Here is a tiny trained network, its code and every weight. The questions are about switching its units off for an input and a target symbol, where a switched-off unit gives its printed mean instead of its output.

import numpy as np


def w(rows, s, z=0):
    codes = np.array(rows[::2]) - 128.0
    scale = np.full(codes.shape[1], s)
    scale[-1] = z or s
    return codes * scale


def norm(h):
    return h / np.sqrt((h * h).mean(-1, keepdims=True) + 1e-5)


def f(y):
    return y / 2 * (1 + np.tanh(0.7978845608 * (y + 0.044715 * y**3)))


def softmax(a):
    e = np.exp(a - a.max(-1, keepdims=True))
    return e / e.sum(-1, keepdims=True)


def log_softmax(a):
    a = a - a.max(-1, keepdims=True)
    return a - np.log(np.exp(a).sum(-1, keepdims=True))


def net(x, mask):
    ids = ['αβγδεζθμπστψω'.index(c) for c in x.split()]
    T = len(ids)
    res = E[ids] + P[:T]
    u = 0
    for l in range(2):
        r = norm(res)
        for j in range(3):
            rows = slice(3 * j, 3 * j + 3)
            q, k, v = (r @ M[l][rows].T for M in (Q, K, V))
            z = softmax(np.where(np.tri(T) > 0, q @ k.T / 3**0.5, -1e9)) @ v
            o = O[l][rows]
            res = res + np.where(mask[u + j], z, o[:, -1]) @ o[:, :-1]
        u += 3
        y = f(norm(res) @ A[l][:, :-1].T + A[l][:, -1])
        res = res + np.where(mask[u : u + 12], y, B[l][:, -1]) @ B[l][:, :-1]
        u += 12
    return log_softmax(norm(res)[-1] @ U[:, :-1].T + U[:, -1])


Q, K, V, O, A, B = {}, {}, {}, {}, {}, {}
E = w([
[167,125,117,153,27,185,144],'α',
[244,122,193,113,96,142,81],'β',
[98,88,204,157,125,161,142],'γ',
[127,104,83,89,108,143,43],'δ',
[2,137,97,134,119,120,250],'ε',
[100,173,57,144,138,107,130],'ζ',
[75,114,147,81,159,147,144],'θ',
[172,154,130,181,131,136,112],'μ',
[156,175,190,93,183,123,154],'π',
[114,113,171,134,218,68,87],'σ',
[124,37,154,130,107,97,73],'τ',
[164,120,155,234,100,110,177],'ψ',
[80,93,112,185,144,54,144],'ω',
],0.017)
P = w([
[125,144,152,97,100,112,173],'0',
[9,189,223,134,92,68,62],'1',
[145,144,140,111,109,134,140],'2',
[132,110,91,126,134,185,167],'3',
[18,173,173,194,123,148,55],'4',
[149,118,112,125,126,150,123],'5',
[141,110,94,122,136,186,160],'6',
],0.014)
Q[0] = w([
[85,123,163,90,119,209,147],'L0H0',
[33,159,186,233,116,187,83],'L0H0',
[115,86,89,33,172,73,139],'L0H0',
[85,60,109,107,154,129,141],'L0H1',
[181,120,91,113,91,226,76],'L0H1',
[189,93,195,20,103,21,207],'L0H1',
[254,168,184,121,141,92,177],'L0H2',
[152,164,75,222,143,141,171],'L0H2',
[76,75,164,116,148,54,115],'L0H2',
],0.0089)
K[0] = w([
[104,104,154,124,188,255,162],'L0H0',
[162,30,45,158,231,217,207],'L0H0',
[29,190,164,12,138,4,70],'L0H0',
[33,56,85,128,162,172,134],'L0H1',
[138,100,105,106,87,200,110],'L0H1',
[156,140,204,52,73,76,159],'L0H1',
[213,173,190,81,140,57,123],'L0H2',
[132,150,115,75,144,183,204],'L0H2',
[133,56,141,172,176,70,98],'L0H2',
],0.0087)
V[0] = w([
[164,161,161,196,177,187,77],'L0H0',
[99,98,116,86,79,3,38],'L0H0',
[172,115,141,133,37,174,107],'L0H0',
[76,142,142,168,144,58,120],'L0H1',
[81,178,153,177,156,101,61],'L0H1',
[196,180,110,181,94,166,66],'L0H1',
[204,158,129,62,84,127,164],'L0H2',
[113,180,159,116,80,155,83],'L0H2',
[105,168,153,59,86,160,157],'L0H2',
],0.0058)
O[0] = w([
[95,101,173,76,176,77,234,54],'L0H0',
[147,136,57,184,192,204,49,29],'L0H0',
[123,92,169,58,99,23,168,126],'L0H0',
[101,253,158,174,133,210,217,188],'L0H1',
[63,22,130,77,84,137,197,162],'L0H1',
[69,147,120,31,185,92,182,6],'L0H1',
[64,81,97,95,185,123,132,32],'L0H2',
[39,95,94,206,157,100,157,179],'L0H2',
[54,143,156,75,161,49,205,212],'L0H2',
],0.0051,0.0025)
A[0] = w([
[195,211,84,104,181,151,127,79],'L0N0',
[116,83,26,192,136,99,208,78],'L0N1',
[104,150,148,70,162,157,179,142],'L0N2',
[124,138,173,157,172,148,26,74],'L0N3',
[173,141,172,140,123,170,104,178],'L0N4',
[108,139,136,1,143,209,143,3],'L0N5',
[88,229,152,195,139,139,153,78],'L0N6',
[177,163,52,70,145,112,172,216],'L0N7',
[129,175,131,62,158,187,160,4],'L0N8',
[107,190,144,104,127,135,91,165],'L0N9',
[191,96,171,109,246,147,160,54],'L0N10',
[94,105,184,179,132,131,129,39],'L0N11',
],0.0099,0.003)
B[0] = w([
[156,185,183,91,107,85,131,134],'L0N0',
[244,201,113,234,130,171,122,189],'L0N1',
[95,119,159,137,79,159,103,198],'L0N2',
[66,132,101,183,113,148,154,202],'L0N3',
[147,129,97,132,193,100,146,180],'L0N4',
[199,166,137,133,76,161,2,188],'L0N5',
[114,74,126,129,138,105,31,253],'L0N6',
[7,190,42,66,164,66,162,160],'L0N7',
[157,137,158,111,41,148,120,146],'L0N8',
[104,118,132,227,97,93,120,177],'L0N9',
[124,158,189,144,189,176,156,155],'L0N10',
[101,158,91,42,106,159,109,204],'L0N11',
],0.0089,0.0052)
Q[1] = w([
[166,100,140,126,240,70,203],'L1H0',
[65,141,178,185,166,159,83],'L1H0',
[51,111,97,117,102,78,128],'L1H0',
[162,163,111,29,129,102,144],'L1H1',
[85,135,123,183,101,158,55],'L1H1',
[153,18,73,72,193,165,135],'L1H1',
[94,91,119,172,82,187,88],'L1H2',
[173,188,84,110,164,115,116],'L1H2',
[251,89,148,112,208,143,153],'L1H2',
],0.013)
K[1] = w([
[87,133,172,146,138,70,118],'L1H0',
[114,176,125,115,168,219,125],'L1H0',
[128,112,107,75,136,109,166],'L1H0',
[77,134,144,126,102,89,67],'L1H1',
[163,114,64,69,162,246,111],'L1H1',
[105,60,132,141,145,51,51],'L1H1',
[163,125,112,141,137,195,118],'L1H2',
[108,187,97,151,106,78,76],'L1H2',
[99,93,188,166,132,83,81],'L1H2',
],0.014)
V[1] = w([
[104,137,153,125,94,191,114],'L1H0',
[192,103,138,104,125,148,117],'L1H0',
[131,149,120,86,50,118,108],'L1H0',
[83,155,70,49,98,155,81],'L1H1',
[171,253,155,136,140,116,104],'L1H1',
[85,207,54,149,83,110,172],'L1H1',
[60,200,137,106,175,81,97],'L1H2',
[216,138,66,124,164,60,94],'L1H2',
[160,187,101,187,128,122,200],'L1H2',
],0.011)
O[1] = w([
[145,154,122,166,129,97,89,247],'L1H0',
[83,140,128,104,114,144,79,86],'L1H0',
[166,118,122,136,18,94,106,206],'L1H0',
[111,144,58,30,111,208,82,156],'L1H1',
[159,222,169,126,183,86,80,173],'L1H1',
[133,162,60,132,102,119,181,164],'L1H1',
[104,172,88,95,202,90,139,138],'L1H2',
[113,74,43,125,98,2,66,2],'L1H2',
[89,157,123,178,114,85,164,74],'L1H2',
],0.0099,0.0048)
A[1] = w([
[151,84,125,152,127,185,55,106],'L1N0',
[97,130,115,154,174,127,197,158],'L1N1',
[141,45,50,34,151,131,65,13],'L1N2',
[112,143,125,99,111,157,70,54],'L1N3',
[140,95,94,128,119,203,57,86],'L1N4',
[197,123,106,164,148,197,82,154],'L1N5',
[129,153,134,186,116,117,142,106],'L1N6',
[106,150,105,177,119,129,116,154],'L1N7',
[31,71,170,158,129,98,102,214],'L1N8',
[240,106,130,118,168,138,165,253],'L1N9',
[104,72,44,55,33,108,150,26],'L1N10',
[113,168,117,160,205,88,246,180],'L1N11',
],0.012,0.0028)
B[1] = w([
[111,80,110,141,105,93,111,243],'L1N0',
[60,95,148,131,96,122,104,181],'L1N1',
[74,105,102,140,181,193,111,187],'L1N2',
[120,131,134,123,82,110,87,198],'L1N3',
[38,123,173,151,112,70,132,246],'L1N4',
[103,70,106,155,134,74,106,234],'L1N5',
[125,158,126,142,105,142,65,183],'L1N6',
[156,118,148,144,171,170,137,189],'L1N7',
[246,109,79,71,168,126,190,229],'L1N8',
[182,123,95,103,119,59,101,190],'L1N9',
[203,165,103,126,112,176,165,199],'L1N10',
[64,68,131,115,105,107,93,255],'L1N11',
],0.013,0.0063)
U = w([
[191,150,96,98,67,112,167,204],'α',
[190,101,133,38,174,73,118,197],'β',
[154,107,192,116,130,185,153,204],'γ',
[116,109,61,90,158,184,101,165],'δ',
[80,196,129,199,105,173,146,3],'ε',
[110,206,81,103,138,54,130,138],'ζ',
[149,131,156,84,56,99,39,99],'θ',
[58,115,138,68,136,71,185,120],'μ',
[150,215,178,94,165,124,96,146],'π',
[99,111,153,137,235,145,133,122],'σ',
[173,11,101,120,122,119,157,47],'τ',
[147,130,168,154,94,26,201,78],'ψ',
[214,127,91,181,180,123,96,159],'ω',
],0.012,0.0041)

Each question gives the input, a string of symbols that net reads in full, and the target symbol t.
The units are the heads (3 rows each of Q, K, V and O) and the neurons (one row each of A and B). Each row of codes is followed by its name. A weight is (code - 128) times the scale printed after its matrix; where a second scale follows, it is the last column's (O, A, B and U).
mask holds one flag per unit, layer by layer, with each layer's heads first. A switched-off unit (its flag False) gives its mean, the last column of its rows in O or B, instead of its output. The means were averaged over made-up inputs and are rounded, as every weight is.
A unit's drop is (log p(t) with every unit on - log p(t) with that unit switched off) / (log p(t) with every unit on - log p(t) with every unit switched off).
The circuit of an input: a set's keep is (log p(t) with only the set's units on - log p(t) with every unit switched off) / (log p(t) with every unit on - log p(t) with every unit switched off). Starting from the 12 units with the biggest drops (on a tie, the unit counted first), units are removed one at a time, each time the one whose removal leaves the highest keep (on an exact tie, the one counted first), for as long as the keep stays at least 0.8.
units of the circuit, in order: the units of the circuit, biggest drop first
k most important neurons: the k neurons with the biggest drops, biggest first
k most important neurons of layer l: the k neurons of layer l with the biggest drops, biggest first
input β ω θ μ τ, target μ: 2 most important neurons : (L0N6; L0N7)
input ζ ω θ ζ, target ζ: units of the circuit, in order : (L0N7; L1H2)
input τ γ τ ζ β, target ζ: units of the circuit, in order : (L1H2; L1H1; L0N1; L0N7)
input μ ψ ε ψ, target ψ: units of the circuit, in order : (L0H0; L1H1)
input θ ω β ζ θ, target ζ: units of the circuit, in order : (L0N1; L1H2; L1H1; L0N7)
input τ γ σ μ θ, target μ: units of the circuit, in order : (L0H0; L0H1)
input ψ σ θ ψ θ σ ω, target ω: 2 most important neurons of layer 1 : (L1N4; L1N9)
input ψ ψ δ β δ, target β: units of the circuit, in order : (L1N8; L0H0; L0H1)
input γ ω ω δ γ σ, target σ: units of the circuit, in order : (L0N10; L1H0)
input β π ψ δ π θ ε, target ε: units of the circuit, in order : (L0N1; L1N8)
input δ α α ζ ω, target ζ: 2 most important neurons : (L0N1; L0N7)
input σ θ θ ω π δ, target δ: units of the circuit, in order : (L1N2; L1H1)
input π θ δ ψ α, target ψ: most important neuron : (L0N1)
input θ γ π γ π, target γ: units of the circuit, in order : (L1H2; L0N9; L1H1)
input τ ζ ω θ ε, target θ: most important neuron : (L0N6)
input ω α α β ψ, target β: 2 most important neurons : (L0N10; L1N8)
input θ α τ σ β θ π, target π: 3 most important neurons : (L0N5; L0N10; L0N7)
input θ θ δ ψ α ζ, target ζ: 2 most important neurons : (L0N7; L0N1)
input δ ω μ μ ψ, target μ: 2 most important neurons : (L0N7; L1N11)
input ω β γ β, target β: 2 most important neurons : (L1N9; L1N4)
input α β δ γ β β, target β: most important neuron : (L1N9)
input ψ σ μ β ζ, target β: 2 most important neurons : (L1N8; L0N10)
input π θ ε σ, target σ: 2 most important neurons : (L0N3; L0N10)
input ω θ ψ ω ζ, target ω: 2 most important neurons : (L1N8; L0N6)
input θ τ θ δ γ α, target α: 2 most important neurons : (L1N10; L0N6)
input ω θ τ α ε β ψ, target ψ: 3 most important neurons of layer 0 : (L0N1; L0N5; L0N6)
input π δ σ θ ψ, target θ: most important neuron of layer 0 : (L0N5)
